In the rows, 128 means zero.
Each row of numbers belongs to one of the nodes below and depends on some of the facts about them. Some rows are named. Which node is each other row?

There are 2 kinds of fact about the nodes: π, Λ.
(102) {π=c, Λ=(90)}
(104) {π=e, Λ=(442)}
(111) {π=c, Λ=(850)}
(120) {π=e}
(125) {π=a, Λ=(642)}
(157) {π=d, Λ=(199)}
(158) {π=a, Λ=(56)}
(178) {π=b, Λ=(434)}
(179) {π=c}
(187) {π=a, Λ=(818)}
(193) {π=c, Λ=(597)}
(199) {π=a, Λ=(178)}
(204) {π=d, Λ=(332)}
(216) {π=a, Λ=(111)}
(22) {π=c}
(220) {π=d, Λ=(659)}
(224) {π=e}
(229) {π=b, Λ=(125)}
(245) {π=b, Λ=(84)}
(247) {π=b, Λ=(714)}
(254) {π=d, Λ=(759)}
(259) {π=a, Λ=(842)}
(264) {π=b, Λ=(817)}
(283) {π=a}
(286) {π=b, Λ=(259)}
(292) {π=d, Λ=(837)}
(306) {π=c, Λ=(51)}
(327) {π=b, Λ=(158)}
(332) {π=a}
(340) {π=d}
(357) {π=c, Λ=(292)}
(381) {π=f, Λ=(586)}
(384) {π=a, Λ=(694)}
(396) {π=f, Λ=(838)}
(397) {π=f, Λ=(865)}
(415) {π=c}
(422) {π=e, Λ=(193)}
(43) {π=c}
(434) {π=d, Λ=(381)}
(437) {π=c, Λ=(786)}
(442) {π=a, Λ=(415)}
(456) {π=d, Λ=(596)}
(491) {π=b}
(51) {π=e}
(527) {π=a, Λ=(245)}
(546) {π=a, Λ=(872)}
(55) {π=f, Λ=(306)}
(56) {π=b, Λ=(187)}
(586) {π=e}
(587) {π=f}
(596) {π=c, Λ=(220)}
(597) {π=c}
(599) {π=d, Λ=(491)}
(600) {π=e, Λ=(384)}
(62) {π=a, Λ=(229)}
(638) {π=a}
(642) {π=f, Λ=(396)}
(659) {π=a, Λ=(638)}
(694) {π=b, Λ=(788)}
(714) {π=d}
(719) {π=c, Λ=(527)}
(743) {π=b}
(757) {π=a, Λ=(769)}
(759) {π=d, Λ=(216)}
(769) {π=e}
(786) {π=a}
(788) {π=a, Λ=(43)}
(817) {π=f, Λ=(876)}
(818) {π=a, Λ=(719)}
(837) {π=a, Λ=(437)}
(838) {π=b, Λ=(340)}
(84) {π=f, Λ=(85)}
(842) {π=f}
(85) {π=a}
(850) {π=e, Λ=(179)}
(865) {π=a}
(872) {π=a, Λ=(254)}
(876) {π=c, Λ=(120)}
(896) {π=c, Λ=(456)}
(90) {π=a}
(900) {π=d}

Some rows with their names:
(332): [128 114 128 143 137 142 140 122 120 145  93 129 117 144 110 150 134 119
 135 122 127 111 144 155 138 146 133 121 145 107 156 131 158 135 158 136
 125]
(204): [126 124 147 142 128 128 119 125 118 135 119 111 125 158 114 136 101 142
 134 132 138 137 143 129 135 119 115 133 147 136 134 136 120 160 150 135
 156]
(786): [130 137 132 117 163 151 145 127 125 137 133 132 130 113 131 118 143 133
 151 111 128 113 160 148 121 135 146 138 152  89 123 125 144 145 141 147
 119]
(245): [139 113 131 124 101  73  81 137 117 117 138  80 135  92 138 148 148  72
 116 198  94 163 157 164 174  28 129  85 133 115 106 178 113  79 118 160
 103]
(850): [134 172 121 177 149 123 219 130 128 177 101 126  95 111 157 247 105 125
 114 114 114 153 127 136 124  78 100 180 112 163 169 106 119  68 149 138
 184]
(442): [136  97 120 152 136 137 142 122 120 139 103 136 122 143 109 151 120 113
 140 127 146 107 148 150 129 155 136 127 142 104 158 138 151 138 153 130
 126]
(104): [129 104 133 165 125 118 147 121 134 138 111 118 128 136 129 147 111  98
 128 115 133 121 141 103 142 107 122 126 116 153 158 135 118  87 157 107
 161]
(283): [135 113 128 104 138 148 141 125 127 114 137 160 123 128 142 124 151 135
 137 109 124 113 136 153 118 145 148 131 146  92 119 126 161 157 103 130
 101]
(659): [132  88 103 140 133 105  74 125 162 147 127 131 109 181 122 163 143 139
 139 149 118 126 143 127 105 188 131 159 127 125 160 116 178 106 156 155
  95]
(55): [138 113 114 113 121 136 133 119 116 118 162 130 110 103 145  97 137 136
 143 122 138 135 135 116 114 133 110 127 128 121 103 138 147 144  97 101
 119]
(327): [118 103 138 125 144 113 162 122 117 124 148 151 132 130 121 110 162 110
 140 118 123 150 101 118 128 112 124 137 120 129 105 109 110 132  94 119
 116]
(397): [133 116 119 124 126 124 133 123 119 142 147 119 115 110 132 112 134 138
 135 123 135 140 132 111 116 131 102 127 127 127 126 139 151 136 124 108
 132]
(865): [122 115 126 180 130 114 130 123 117 179  55  86 125 157  75 197 105 100
 121 141 131 120 162 149 145 152 123 120 152 130 201 144 142 115 211 143
 151]
(125): [126 171  92 114 166 126 114 170 114 110 152 191 183 124 121 205 106 120
 158 130 139  86 151 119 138 236 125 100 122 124 104  92 158 103  50  36
  93]
(56): [132  73 145 101 136  94 230 129 103 141 146 177 146 130 118  78 172  86
 162 111 125 134  60  80 121 122 122 150 123 156 100 144  78 111  55 152
  91]
(357): [138 155 114 112 142 147 119 140 126 124 156 130 137  99 152  66 122 153
 145 121 129 116 128 127 104 125 144 134 130 126  92 108 110 111 118 156
 125]
(216): [142 209 127 148 149 151 199 112 165 120 110 143 109 115 128 204 131 153
  87 163 141 114 116 139 128 129 104 150 103 128 131  95 129  95 160 161
 104]
(596): [131 110  81 157 111  73  16 132 175 146 134 101 117 194 117 153 121 149
 131 177 129 135 114  94  79 184 112 167  95 174 175  97 148  48 173 171
 124]
(456): [128 121 125 107 126  93  52 122 172 106 174 139 110 183 153 135 129 184
 136 157 132 155 132  98  96 165 121 166 115 150 100 116 147 138 109 143
  99]
(597): [138 109 111 143 103 167 117 127  98 143 133 129 119 129 125 103 117 117
 149 109 131 118 118 155 116 106 126 125 140 116 138 112 143 130 125 130
 149]

Rows to name:
[134 127 103 130 113 129  87 132 133 133 147 131 136 134 137 118 122 138
 122 131 125 126 110 129  95 135 134 141 115 140 126 109 136  94 116 147
 123] : (896)
[133  84 142 102 121  95 195 148 129 170  72 152 156 144  93 115 148  78
 135 142 131  99  94  97 132 162 132 137 143 161 147 201  87  90 111 195
  79] : (187)
[143 217 100 164 138 147 204 128 117 167 122 128 102  95 149 217 101 162
  89 138 121 147  94 148  95  87  94 175 102 156 152  69 119  72 138 166
 164] : (111)
[125 127 101 124 158 128 126 148 112 117 133 165 146 130 112 161 123 121
 140 134 156 114 139 133 137 175 129 110 127 113 122 125 145 115 105  97
  98] : (62)
[117 138  77 177 185  74 116 156  71 119 146 146 156 134  85 209 102 100
 156 154 143 140 130 105 165 179  83  97 113 152 140  95 112  56  92  36
 154] : (229)
[119 177 204  88  75  81 142 101 204 182 102  92 152 113 125 105 164  86
 123  97  37 128 131 134 128 100 126 145 119 176 150  69 142 190 111 126
 111] : (838)
[ 71 151 128  83 131 152 171 103  93  38 208 169 105 127  91 123 162 106
  49 114  75 182 154 141 152  75 175  93 145 183 105 140  96 151 114  90
 126] : (694)
[128 103 116 132 118  75  25 111 168 138 155 113 111 210 138 148 124 172
 136 170 128 157 138  93  91 169 105 176 113 160 139  97 160 114 147 159
 117] : (220)
[132 169 122 130 179 150 116 139 118 144 153  79 145  83 147  65 112 157
 172 109 123 115 168 119 109 118 146 151 137 124 109  99  86  99 172 178
 147] : (437)
[136 135 143 159 113 155 106  86 197  57  99 118 135 169  68  70 132  81
 112 175 176  61 122  82 158 175 114  78 118 120 120 139 115 125 200 130
  76] : (872)
[126 111 110 147 115 112 117 149 131 135 162 141 107  93 109 106 132 192
 114 126 184 126 110 137 155 131 120 136 128 120 172 138 147 178 126  88
 169] : (381)
[127 192 134  85 217 144 127 137 148 110 156 108 149  58 166  60 144 175
 181 109 127 115 198 124 107 164 173 156 147  85  75 116  92 124 155 173
  98] : (837)
[121 195 160  91 201 138 114 130 142 115 178  96 153  94 166  68 114 197
 175 120 130 135 183  95 113 126 149 160 133 118  60 115  70 149 147 168
 128] : (292)
[146 165 159 131  96 166 111  80 210  12 167 139 130 158 103  30 139 124
 134 169 190  87 105  67 137 134 103  96 104 122  45 102  96 178 140 116
  71] : (254)
[110 163 119  94 150 135  67 134  84 139  61 103 132 122 185 121  95 202
  61 124 122 151  60  87  85 190 109  82  50  79  78 200  74  78 116  81
 162] : (817)
[146 122 132  99  94  93  92 149 130 133  91 103 151  94 136 154 136  83
 104 206 106 120 159 170 156  78 146  85 141 111 115 213 120  77 132 199
  65] : (527)
[124 188 132  82 104 113 121 143 167 137 159 146 167  87 137 124 133 126
 149 114  94 114 152 100 117 187  96 108 103 175 111  81 171 140  35  37
 104] : (642)
[119 126 112 149 108 155 122 130  94 137 127 107 110 134 109 129 101 109
 107 121 116 140 133 144 123 107 138 117 147 153 164 124 121 116 159 134
 160] : (43)

Now the same nodes, written a new way:
Some rows with their names:
(62): [112 188 168 128 136  85 120 114 225 189  80  79 153 152]
(769): [141 102  80 130 157 132 146 114 151 128 152 151 129 124]
(381): [143 149 115 148 146  79 167 125 129  62 181 111 129 127]
(842): [138 154 132 146 148 128 160 104 110  82 158 114 159 113]
(491): [128 110 115 107 141 127 118 132 108 124 151  90 145 125]
(178): [140 130 146  94 129 122  95 138 133 121 120  89 132 114]
(786): [ 94 147 107 119 144 118 151  99 128 153 127 104 170 125]
(216): [154 196 109 135  94 146 171 170  86 205 141 151 111 155]
(306): [127 121 130 156 141 104 103 135 130 120 111 139  96 114]
(229): [128 138 156 116 153  92 104 130 194 154 110  52 152 143]
(247): [148 130 141  98 112 124  90 156 131 123 129 104 111 131]
(340): [ 88  62 122  84 132 111 173 110 128  44 119 116 140  70]
(220): [119  93 158 120 121 155 168 124 147 131  91 113 144 121]
(125): [ 98 171 146 114 143  85 131 101 197 164  95  81 163 129]
(599): [131  93 161 121 102 145 156 148 141 123 104 135 109 135]
(332): [ 97 148 109 119 138 125 149 106 126 156 127 113 167 126]
(714): [108  73 128 131 129 149 181 122 118 126 127 122 147 132]
(204): [134  93 161 120 101 145 156 148 143 122 106 134 108 138]
(102): [138 133 145 150 126 102  87 146 138 117  99 148  77 118]
(90): [ 95 146 112 121 140 124 148 102 126 155 128 111 166 127]

Rows to name:
[103 104 207 153 133 173  98  40  55 104 220 180 134 118] : (84)
[168 127 115 114 123 123 119 142 181 120 128 165  82 124] : (600)
[132  86  40 135 171  81 175 122 154 112 189 140 115 136] : (586)
[132  68  72 140 120 183  59 172  95  92 141 109 218 183] : (56)
[114 180 165  99 118 145 116 103 155 160  74 114 157 104] : (199)
[121 122 123 149 142  80 104 138 139 105 116 138  88 111] : (596)
[114  76 130 126 124 118 182 136 142 110 126 117 125 134] : (434)
[119 108 122  59 130  86  96 130 128  46 131  93 119  65] : (838)
[ 98 165 135 111 150 156 138  80 140 175  82  89 194 108] : (638)
[ 95  60 182 115 123 170  57  74  53 146 209 152 128 131] : (245)
[139 120 207 102  92 178 130 133 165 130  51 130 122 106] : (157)
[113  72 125 125 114  94 176 155 142  95 149 133  99 136] : (456)
[146  78  88 137 103 181  40 191 110  86 123 114 203 190] : (327)

